Small tables with named rows and columns. After each table, cells are looked up by row and column.

Kosasi =
            Puf     Peb   Tadol    Zigi  Dasabim  Gilobit    Repe     Vob
Bugituf  -66370   14631   26375  -34463   -10721    19248    -208   34604
Nat       55738  -48754  -89407   60594   -57857    33905   -5972  -48453
Duf      -74008  -24296   53498    7514    28757   -81617  -46930  -76534
Firora    46901   26354   41089   59820   -39941   -88839   32872   41617
Sopit    -28456   39464    -247   24650    54617    23181   -9515   40024
Bub       19412  -74364  -68706  -87288     2756   -60189   42610   34994
Difoge   -67862    7628    4181  -56883   -24597   -62961  -13679  -64560
Kes      -30989    -990    9344   20663   -48830   -45917   58030  -52328
Likebo      346  -36664    7949    6685    23787   -45104  -13056    1307
Loz      -79200   24428   -2310  -35512   -18350     1585  -52352  -59886
Sufate   -46616  -72399   -8965  -12289   -38114     7341  -71568    -741

What is the Dasabim of Difoge in Kosasi?
-24597
What is the Repe of Likebo in Kosasi?
-13056
What is the Repe of Difoge in Kosasi?
-13679
What is the Repe of Kes in Kosasi?
58030
What is the Gilobit of Likebo in Kosasi?
-45104
What is the Peb of Bugituf in Kosasi?
14631
What is the Repe of Sufate in Kosasi?
-71568
What is the Peb of Loz in Kosasi?
24428
What is the Peb of Duf in Kosasi?
-24296
What is the Zigi of Sopit in Kosasi?
24650
What is the Zigi of Difoge in Kosasi?
-56883
What is the Puf of Nat in Kosasi?
55738
What is the Zigi of Sufate in Kosasi?
-12289
What is the Dasabim of Nat in Kosasi?
-57857
What is the Repe of Duf in Kosasi?
-46930
What is the Tadol of Loz in Kosasi?
-2310
What is the Puf of Bub in Kosasi?
19412

Table Bugono
         Dule  Vuf  Kidobog  Vogo  Tuga  Nikimu  Tegofe  Ruz  Vef
Tel       408  431      212   186   446     359     779  329  350
Dap       320  361      193   125   289     175     495  197  413
Fod       516  506      408   430   563     425     480  416  455
Vot       340  497      361   320   384     379     504  381  512
Ziz       311  626      402   501   479     460      64  511  448
Fakota    475  570      456   291   504     439     616  506  414
Nir       487  466      594   461   467     473     413  510  586
Fogafuv   463  654      553   502   555     536     322  616  574

Nikimu of Vot is 379
Vuf of Ziz is 626
Tegofe of Tel is 779
Ruz of Fod is 416
Kidobog of Ziz is 402
Nikimu of Fod is 425
Ruz of Nir is 510
Tuga of Fakota is 504
Vogo of Fogafuv is 502
Tegofe of Fakota is 616
Tuga of Ziz is 479
Vef of Vot is 512
Vuf of Fakota is 570
Tegofe of Ziz is 64
Vuf of Tel is 431
Tuga of Nir is 467
Kidobog of Dap is 193
Which row has the largest Nikimu? Fogafuv

Kanope:
,Ritun,Zal,Sisum,Faruled,Nep,Fir,Loneg,Bib
Zodol,-88,79,10,-18,-13,-10,58,-17
Kasop,-49,56,12,5,6,4,41,-7
Ruf,-59,59,12,-1,0,-1,44,-5
Maf,-70,65,12,-6,-5,-5,48,-7
Dilivas,-64,62,12,-3,-3,-3,46,-6
Lafup,-76,69,11,-10,-8,-7,51,-9
Kifufu,-54,58,12,2,3,2,43,-6
Rin,-82,73,11,-14,-11,-9,54,-12

Ruf, Ritun => -59
Rin, Ritun => -82
Zodol, Loneg => 58
Zodol, Sisum => 10
Ruf, Faruled => -1
Zodol, Nep => -13
Ruf, Nep => 0
Lafup, Fir => -7
Rin, Faruled => -14
Kasop, Loneg => 41
Rin, Loneg => 54
Maf, Zal => 65
Dilivas, Sisum => 12
Ruf, Fir => -1
Maf, Loneg => 48

Table Bamepi
,Pelodu,Guvu,Kosa,Mumelil
Laza,61,197,96,127
Tiva,101,146,117,232
Zir,163,229,100,138
Pafofig,37,144,111,167
Ladilok,182,207,113,80
Nid,189,125,142,223
Nok,106,44,169,104
Vereke,150,154,135,32
Zafo,197,209,113,165

Pelodu of Ladilok is 182
Guvu of Nok is 44
Pelodu of Zir is 163
Kosa of Laza is 96
Guvu of Zafo is 209
Kosa of Nid is 142
Kosa of Nok is 169
Mumelil of Tiva is 232
Pelodu of Pafofig is 37
Mumelil of Zafo is 165
Mumelil of Nok is 104
Guvu of Pafofig is 144
Guvu of Tiva is 146
Kosa of Ladilok is 113
Kosa of Tiva is 117
Mumelil of Pafofig is 167
Kosa of Vereke is 135
Pelodu of Nok is 106
Pelodu of Vereke is 150
Kosa of Zafo is 113
Which row has the largest Pelodu? Zafo

Table Tunerom
          Pup  Sedagur   Tam  Davelar  Zudez   Dob  Ninotir  Ropiv  Supitub   Vok
Gere       20     -344  -124     -174    333   434      351    147     -115   924
Poriro    -55      189   318     -184    -17   783      372    903      388   259
Lam       -55      370   206      678   -645   565      358     25      -18   107
Pebi     -318      494   449     -151    786   201      279    219      309  -400
Neke      409      619   281     -396   -213   189      213   -137     -431  -152
Panutid   586      145  -460      259    112  -135       65    431      831  -115
Vus       -32      154   289     -215     15   766      346    916      427   235
Gogin    -119      773   513     -356    440   122      461    194       21  -324
Repem     188      534  -187      809    359    96      489    172       50   807
Fonor     278      248   692      181    194  -788      347    200      331   181
Fef       480      -20  -344      -32    164    97       22    623      879  -137

Repem, Pup -> 188
Panutid, Ropiv -> 431
Repem, Vok -> 807
Fonor, Sedagur -> 248
Gogin, Sedagur -> 773
Fef, Supitub -> 879
Poriro, Davelar -> -184
Fonor, Supitub -> 331
Neke, Sedagur -> 619
Pebi, Sedagur -> 494
Fonor, Zudez -> 194
Pebi, Ninotir -> 279
Pebi, Supitub -> 309
Vus, Tam -> 289

Table Govibog
|  | Fop | Lem | Kopopog | Vugoni | Bub | Lepezu | Karo | Tabimen | Perirem | Tubo |
|---|---|---|---|---|---|---|---|---|---|---|
| Dez | 2801 | 1353 | -565 | -1159 | 1691 | 3373 | 4220 | 3888 | 1716 | -1796 |
| Pok | -73 | 3215 | -9 | -2109 | 863 | 2488 | 4993 | 5732 | 1872 | -288 |
| Lufiga | -2727 | -1637 | 1494 | -985 | -3647 | 1639 | -5234 | -362 | -974 | -791 |
| Gamov | 441 | 2813 | -61 | -1921 | 1008 | 2815 | 4907 | 5612 | 1761 | -545 |
| Kuviri | -5644 | -2493 | 4443 | -6410 | -2831 | -2199 | 1258 | 3416 | -3679 | 740 |
| Roz | -181 | 4011 | -4870 | 3269 | 1236 | 1836 | 662 | -5425 | 2676 | -5542 |
| Risafo | -4778 | -2121 | 2800 | -3122 | -3702 | 942 | -2500 | 1688 | -2479 | -767 |
| Zas | -1472 | 4887 | -638 | -2560 | 470 | 472 | 4468 | 3912 | 2630 | 104 |
| Pip | 1911 | -1115 | 1129 | 2895 | -1244 | -2784 | -6867 | -925 | 595 | 6946 |
| Tasorer | 2151 | -938 | 808 | 2560 | -1603 | -2454 | -7652 | -1812 | 1098 | 6011 |

Gamov, Lem => 2813
Kuviri, Perirem => -3679
Pip, Kopopog => 1129
Dez, Kopopog => -565
Gamov, Perirem => 1761
Kuviri, Fop => -5644
Risafo, Tabimen => 1688
Lufiga, Karo => -5234
Dez, Perirem => 1716
Tasorer, Bub => -1603
Tasorer, Tabimen => -1812
Tasorer, Fop => 2151
Zas, Kopopog => -638
Zas, Lem => 4887
Dez, Tubo => -1796
Zas, Vugoni => -2560
Tasorer, Perirem => 1098
Row with the largest Karo: Pok

